cols: H J N M Q G D X L
Q977: [ 41.6 -18.9 -32.6   0.6  32.2 -58.6  -7.6 -29.2  49.8]
Q50: [ 41.6 -53.0 -32.6   0.6  32.2 -58.6  -7.6 -29.2  49.8]
Q552: [ 41.6 -53.0 -32.6   0.6 -16.8   1.4  -5.6  23.2 -14.0]
Q637: [ 46.0 -63.2 -36.8  -0.3   6.8 -70.7 -17.1 -35.2  64.1]
Q760: [ 46.0 -63.2 -36.8  -0.3  42.6 -70.7 -17.1 -35.2  64.1]
Q429: [ 33.1 -42.9  -9.1  -1.5  13.9 -35.2 -18.6 -30.0  52.1]
Q104: [-19.9   4.3  -8.2   1.2 -34.3 -22.7 -30.2   1.3  22.6]
Q458: [-17.0  29.3  51.4   9.3 -55.9  81.7 -25.4  24.0  14.6]
Q132: [ 11.4  -8.3   6.4  -5.8   5.2  -3.7   2.5 -20.1  -0.9]
Q977?
[ 41.6 -18.9 -32.6   0.6  32.2 -58.6  -7.6 -29.2  49.8]
col: [-35.2 -35.2]
X
Q429?
[ 33.1 -42.9  -9.1  -1.5  13.9 -35.2 -18.6 -30.0  52.1]

cols: Y E V Z S T
Q184: [-25.0 -44.0  28.4 -15.0 -28.3   1.8]
Q477: [ 12.1  20.0 -24.4 -24.4 -25.5  -2.4]
Q287: [-11.1   7.1 -13.9  60.8  24.6   9.4]
Q661: [ 33.9  29.2   0.0 -81.3 -11.1 -17.0]
Q996: [-18.0 -45.4  15.3  17.0 -17.8   4.5]
Q12: [ 12.1   3.2  -4.9 -11.7  -4.0  -5.7]
Q174: [ 12.1  20.0 -24.4  25.3   7.9   1.0]
Q479: [ -6.1  18.7 -11.5  24.0  11.1   4.3]
Q590: [ 41.2  34.6  -9.3 -69.5  -5.1 -15.9]
col: [  4.5  -5.7   1.0   4.3 -15.9]
T
col: [-24.4  60.8]
Z
Q996?
[-18.0 -45.4  15.3  17.0 -17.8   4.5]
Q184?
[-25.0 -44.0  28.4 -15.0 -28.3   1.8]
col: [-24.4  60.8 -81.3  17.0 -11.7  25.3  24.0]
Z
col: [-44.0  20.0   7.1  29.2]
E
Q477?
[ 12.1  20.0 -24.4 -24.4 -25.5  -2.4]

cols: U F A C
Q149: [-44.4   4.2 -38.3  -3.6]
Q879: [-37.2 -84.3 -24.2 -83.7]
Q41: [-8.7  9.8 -4.5 13.0]
Q693: [-19.9 -16.2  -8.8  -6.1]
Q599: [-44.4   4.2 -38.3  14.5]
Q566: [ 40.7 -33.1  37.3 -38.2]
Q178: [-56.2  42.4 -57.6  46.3]
Q197: [-15.6 -37.0  -3.8 -34.1]
Q24: [-40.7 -16.2  -8.8  -6.1]
Q103: [-35.6 -39.1 -19.8 -32.3]
Q524: [-15.6 -37.0  -3.8  22.3]
col: [-44.4 -37.2  -8.7 -19.9 -44.4  40.7 -56.2 -15.6 -40.7]
U
col: [-38.3 -24.2]
A

cols: K B P R
Q416: [ -7.7  11.5 -40.0  -2.8]
Q431: [-34.4  29.0 -77.8  -5.3]
Q898: [-29.4  16.1 -27.1  -1.8]
Q243: [  2.4  10.6 -51.4  -3.7]
Q455: [-32.5  25.1 -63.0  -4.3]
Q787: [-34.3  25.5 -61.8  -4.2]
Q912: [ -7.8   7.9 -23.7  -1.6]
Q171: [-16.9  10.2 -19.7  -1.3]
Q263: [ -8.5   5.3 -10.9  -0.7]
Q949: [ 11.7   5.2 -41.8  -3.0]
Q127: [-23.2  16.1 -36.8  -2.5]
Q912?
[ -7.8   7.9 -23.7  -1.6]
col: [-77.8 -27.1 -51.4 -63.0 -61.8 -23.7]
P
col: [ -7.7 -34.4 -29.4   2.4 -32.5 -34.3  -7.8 -16.9  -8.5]
K
Q787?
[-34.3  25.5 -61.8  -4.2]
Q127?
[-23.2  16.1 -36.8  -2.5]
Q898?
[-29.4  16.1 -27.1  -1.8]

cols: rigus nav bif gos Felig tuv roge Ter
Q437: [-37.7  -0.1  -7.2  13.9 -44.4  10.3   5.9  38.4]
Q843: [  5.7 -19.2 -81.2  31.8  18.8 -11.5  37.9  29.5]
Q165: [  4.7  -6.7 -40.1   9.6  10.9 -48.5  33.4  48.3]
Q216: [ -8.1 -29.9  -1.3  36.8   5.0   6.4  13.5  -9.4]
Q799: [ 32.6  37.2 -49.9  19.4  -3.5 -34.7  39.1  10.0]
Q623: [-41.7   1.2 -50.8 -19.8  40.2  63.2  44.4 -17.7]
Q426: [-24.1 -70.1  42.6  -9.5   3.6 -12.8  34.5  28.4]
Q106: [-24.1 -70.1   7.4  -9.5   3.6 -12.8  34.5  28.4]
Q165?
[  4.7  -6.7 -40.1   9.6  10.9 -48.5  33.4  48.3]
col: [ 5.9 37.9 33.4 13.5 39.1 44.4]
roge

cols: gilo kisut Bos fise nin detaz nurap Kadi gomod buve
Q972: [-22.6  42.1   8.5  47.4  -9.9 -14.7 -78.4   4.8  45.6  27.6]
Q833: [ 16.9  32.0  56.9 -70.2  12.6 -17.0  25.9  65.3  18.8 -32.3]
Q891: [  2.0  26.0  38.4  28.8 -71.0 -69.0  -3.0  29.1  26.3  -8.6]
Q870: [ -4.9 -40.8  40.4  27.0  57.6  23.0   9.6 -61.9  23.0  59.7]
Q870?
[ -4.9 -40.8  40.4  27.0  57.6  23.0   9.6 -61.9  23.0  59.7]
Q972?
[-22.6  42.1   8.5  47.4  -9.9 -14.7 -78.4   4.8  45.6  27.6]
col: [26.3 23.0]
gomod
col: [ 27.6 -32.3  -8.6]
buve
col: [25.9 -3.0  9.6]
nurap
col: [ 47.4 -70.2]
fise

cols: kiv ripur gemo kudi fikid zub koba daz Bevol
Q362: [-22.7  21.9  23.1  -1.6 -11.7  42.4  -0.9  16.1 -17.6]
Q990: [  1.2  -9.5 -30.8   7.5 -28.7 -44.2   0.3  33.8  52.6]
Q350: [-18.4  17.3  16.0   0.1 -13.1  28.9  -2.5  32.3 -26.3]
Q846: [-40.4  32.6 -37.0   9.7  -0.8 -13.4  -4.4   3.9   8.8]
Q317: [ -7.1 -11.1 -19.1   7.6   7.5 -22.2  -3.9  43.2  47.1]
Q391: [-18.4  17.3  16.0   0.1 -13.1  28.9   0.9  18.8   1.6]
Q922: [-40.4  32.6 -37.0   9.7 -31.6 -23.8 -15.5  32.2 -16.4]
col: [-13.1  -0.8]
fikid
Q846?
[-40.4  32.6 -37.0   9.7  -0.8 -13.4  -4.4   3.9   8.8]
Q391?
[-18.4  17.3  16.0   0.1 -13.1  28.9   0.9  18.8   1.6]
col: [-19.1  16.0 -37.0]
gemo
Q922?
[-40.4  32.6 -37.0   9.7 -31.6 -23.8 -15.5  32.2 -16.4]
Q350?
[-18.4  17.3  16.0   0.1 -13.1  28.9  -2.5  32.3 -26.3]

cols: bove bel vema mobu dufed
Q390: [21.5 56.3 -3.3 22.8  2.4]
Q113: [ 24.0  18.7  82.6  13.3 -15.1]
Q215: [ 20.6  69.1  -6.1  45.4 -10.2]
Q826: [32.8 60.1 -5.3 26.9 11.1]
Q696: [ 34.2  26.4  71.2   9.0 -17.6]
Q796: [-22.8  -7.4  -4.7   1.0  25.4]
Q58: [ 35.1  23.7  69.2  11.8 -21.1]
Q238: [ 27.6  31.3  71.2  -6.1 -20.0]
Q501: [ 19.7  74.9 -10.8  42.1  -9.0]
Q562: [ 30.0  70.7 -16.6  47.3 -10.4]
Q113?
[ 24.0  18.7  82.6  13.3 -15.1]
col: [ 21.5  24.0  20.6  32.8  34.2 -22.8  35.1  27.6]
bove
col: [23.7 31.3 74.9]
bel
Q215?
[ 20.6  69.1  -6.1  45.4 -10.2]
Q562?
[ 30.0  70.7 -16.6  47.3 -10.4]
col: [45.4 26.9  9.0]
mobu

cols: dom tinat dupok lapoz
Q618: [ 55.4 -48.1 -21.4  -1.4]
Q166: [ 32.8 -68.1 -34.1 -36.1]
Q255: [ 13.1 -71.4  25.0 -19.4]
Q255?
[ 13.1 -71.4  25.0 -19.4]
Q166?
[ 32.8 -68.1 -34.1 -36.1]
Q618?
[ 55.4 -48.1 -21.4  -1.4]

cols: vur bor Bazo Gegus Gam
Q323: [-4.2 12.4  6.6 24.1  4.6]
Q152: [ 48.7 -30.5  -2.3  -3.5  -2.6]
Q947: [-0.9 17.5 -7.2 13.5  1.4]
Q47: [17.9 15.5 -3.5 46.5 -2.1]
Q732: [37.7 12.8  1.0 40.2  0.3]
Q117: [ -7.6 -49.4   5.8 -24.5   0.0]
Q15: [  7.0  79.7  -4.5 -11.2  -1.6]
Q890: [ 46.5 -21.0   2.4  48.2  -0.9]
Q697: [30.6 10.6  2.7 -5.6  0.7]
Q619: [ 46.3  10.6   7.6 -22.9   3.4]
Q157: [-5.0 28.8  8.6 -9.8  7.1]
Q947?
[-0.9 17.5 -7.2 13.5  1.4]
Q732?
[37.7 12.8  1.0 40.2  0.3]

cols: fero mub nokub kosi dulel Zavib
Q21: [ 52.1 -39.5 -16.8   0.6  33.7  10.6]
Q222: [-52.4  32.2  23.7  -4.2   5.7  62.5]
Q537: [-37.5  28.6   5.6  -0.1  11.5  43.2]
Q430: [ -1.0  -0.5  42.9  56.5  80.3 -12.2]
Q246: [ 2.9  1.7  1.4  3.3 14.3  9.2]
Q387: [-10.7  60.4 -34.9  22.4  25.8   1.2]
col: [ 0.6 -4.2 -0.1 56.5]
kosi
Q246?
[ 2.9  1.7  1.4  3.3 14.3  9.2]
col: [ 62.5  43.2 -12.2   9.2]
Zavib

cols: Dun viti Fimi Mivok kaz Monem
Q610: [ 29.9   1.6 -19.0  52.0  15.6  -8.3]
Q343: [ 36.6   2.8 -23.9  52.6  -4.3  25.1]
Q59: [ 13.6  11.7 -10.2  37.9 -12.3 -11.5]
Q369: [ 29.9   1.6 -19.0  52.0  -2.4  24.2]
Q962: [ -9.8   3.8  -5.1 -22.7 -20.2 -25.1]
Q954: [-37.9   7.6 -11.4 -59.1 -17.2 -32.2]
Q59?
[ 13.6  11.7 -10.2  37.9 -12.3 -11.5]
col: [ 15.6  -4.3 -12.3  -2.4 -20.2]
kaz

cols: suget Dudi tige vafik bur rapug perun
Q520: [-61.5  15.0  20.5  -6.1  -3.4 -40.7 -17.0]
Q573: [-59.3  39.4 -34.9 -45.4   6.4   5.2 -47.7]
Q897: [-19.9  49.2 -20.0  30.4 -19.1  25.6  43.5]
Q120: [-40.2   7.6 -20.9 -42.6  19.6 -14.6 -48.3]
Q201: [27.3 17.0 -0.5 16.6 -0.2 11.6 33.1]
Q513: [48.3 -5.1  6.1 24.7 -1.1 18.1 38.0]
Q532: [-31.0  -2.0 -14.2 -33.3   8.5  -3.1 -50.0]
Q51: [  5.0 -10.8 -28.3 -26.6   6.0  27.7 -52.6]
Q367: [-46.3  -7.3 -21.6 -61.8  13.0   5.5 -80.6]
Q471: [-5.1  2.5  3.3 -0.2 -4.6  1.0 -2.6]
Q228: [  7.9  30.5   1.0  44.9   2.3 -53.4  59.3]
Q718: [-17.6 -12.9  -5.5 -25.2   0.9  11.2 -45.0]
col: [-34.9 -20.0]
tige
Q228?
[  7.9  30.5   1.0  44.9   2.3 -53.4  59.3]
col: [19.6 -0.2 -1.1  8.5  6.0 13.0]
bur
col: [-19.1  19.6  -0.2  -1.1   8.5   6.0]
bur

cols: Zof kekat Damig zogek vemi Kesup Pegu vez
Q926: [-6.0 -3.4 -4.9 -3.4 -6.1 -2.9 -6.5 -2.4]
Q940: [ -9.0 -15.4   1.8 -11.2 -17.3   6.3 -12.5  -6.4]
Q733: [-0.2 -0.2 -0.2 -0.2 -0.1  0.0 -0.3 -0.1]
Q677: [-0.1 -0.1 -0.1 -0.3 -0.3 -0.2 -0.3  0.0]
Q822: [-24.6   1.3 -19.5  15.4   8.9  14.4 -19.0  10.2]
Q332: [-17.7   1.6 -28.7 -48.7 -30.7 -29.6 -66.0  32.3]
Q332?
[-17.7   1.6 -28.7 -48.7 -30.7 -29.6 -66.0  32.3]
col: [ -0.1 -19.5]
Damig
Q940?
[ -9.0 -15.4   1.8 -11.2 -17.3   6.3 -12.5  -6.4]
col: [-0.2 -0.3]
zogek
col: [ 0.0 -0.2 14.4]
Kesup
Q733?
[-0.2 -0.2 -0.2 -0.2 -0.1  0.0 -0.3 -0.1]

cols: kedu vek foveg dulo Sog
Q952: [-31.1  -6.3  -9.3 -28.7  23.2]
Q736: [ 22.5 -11.0 -65.7   0.9  32.0]
Q257: [ 19.6 -16.4   1.4   7.8 -18.3]
Q851: [ -8.3   9.7  30.0 -23.7 -17.0]
Q82: [-3.4  1.7 30.4  3.7 21.2]
Q354: [ 26.0 -10.2 -71.9  -2.5  31.6]
Q344: [ -8.3   9.7  30.0 -23.7  -3.8]
Q731: [ 15.1 -36.7  50.3  -0.7 -30.6]
Q13: [ -8.7  15.8 -67.6   0.0  -4.8]
Q981: [ -7.9   7.4  57.8 -25.6 -18.3]
Q851?
[ -8.3   9.7  30.0 -23.7 -17.0]
Q952?
[-31.1  -6.3  -9.3 -28.7  23.2]
col: [-23.7   3.7  -2.5 -23.7]
dulo
Q731?
[ 15.1 -36.7  50.3  -0.7 -30.6]

cols: Femon nitu lufuv vut kilu rizoz
Q378: [-26.4  -9.0  -7.9  -5.8 -14.0   1.6]
Q609: [-34.1  -9.0  11.2  25.0 -24.7  23.1]
Q911: [-32.3  -2.0  14.9  39.1  -6.7  12.4]
Q468: [ 53.5   9.7  -5.5 -29.1  15.7  -9.7]
Q674: [-61.8  -2.8   2.6  31.6  -3.9  -7.0]
Q491: [-12.9   2.8   9.6  17.4 -10.0   8.5]
Q705: [-4.5  3.8  4.0  4.2 -8.7  3.0]
Q649: [ 39.8  -5.1  11.6 -10.6 -26.7  36.6]
Q65: [ 22.8 -18.3   3.4 -20.5 -42.6  44.6]
col: [12.4 -9.7 -7.0  8.5]
rizoz
Q378?
[-26.4  -9.0  -7.9  -5.8 -14.0   1.6]
col: [15.7 -3.9]
kilu
col: [-26.4 -34.1 -32.3  53.5 -61.8 -12.9  -4.5]
Femon

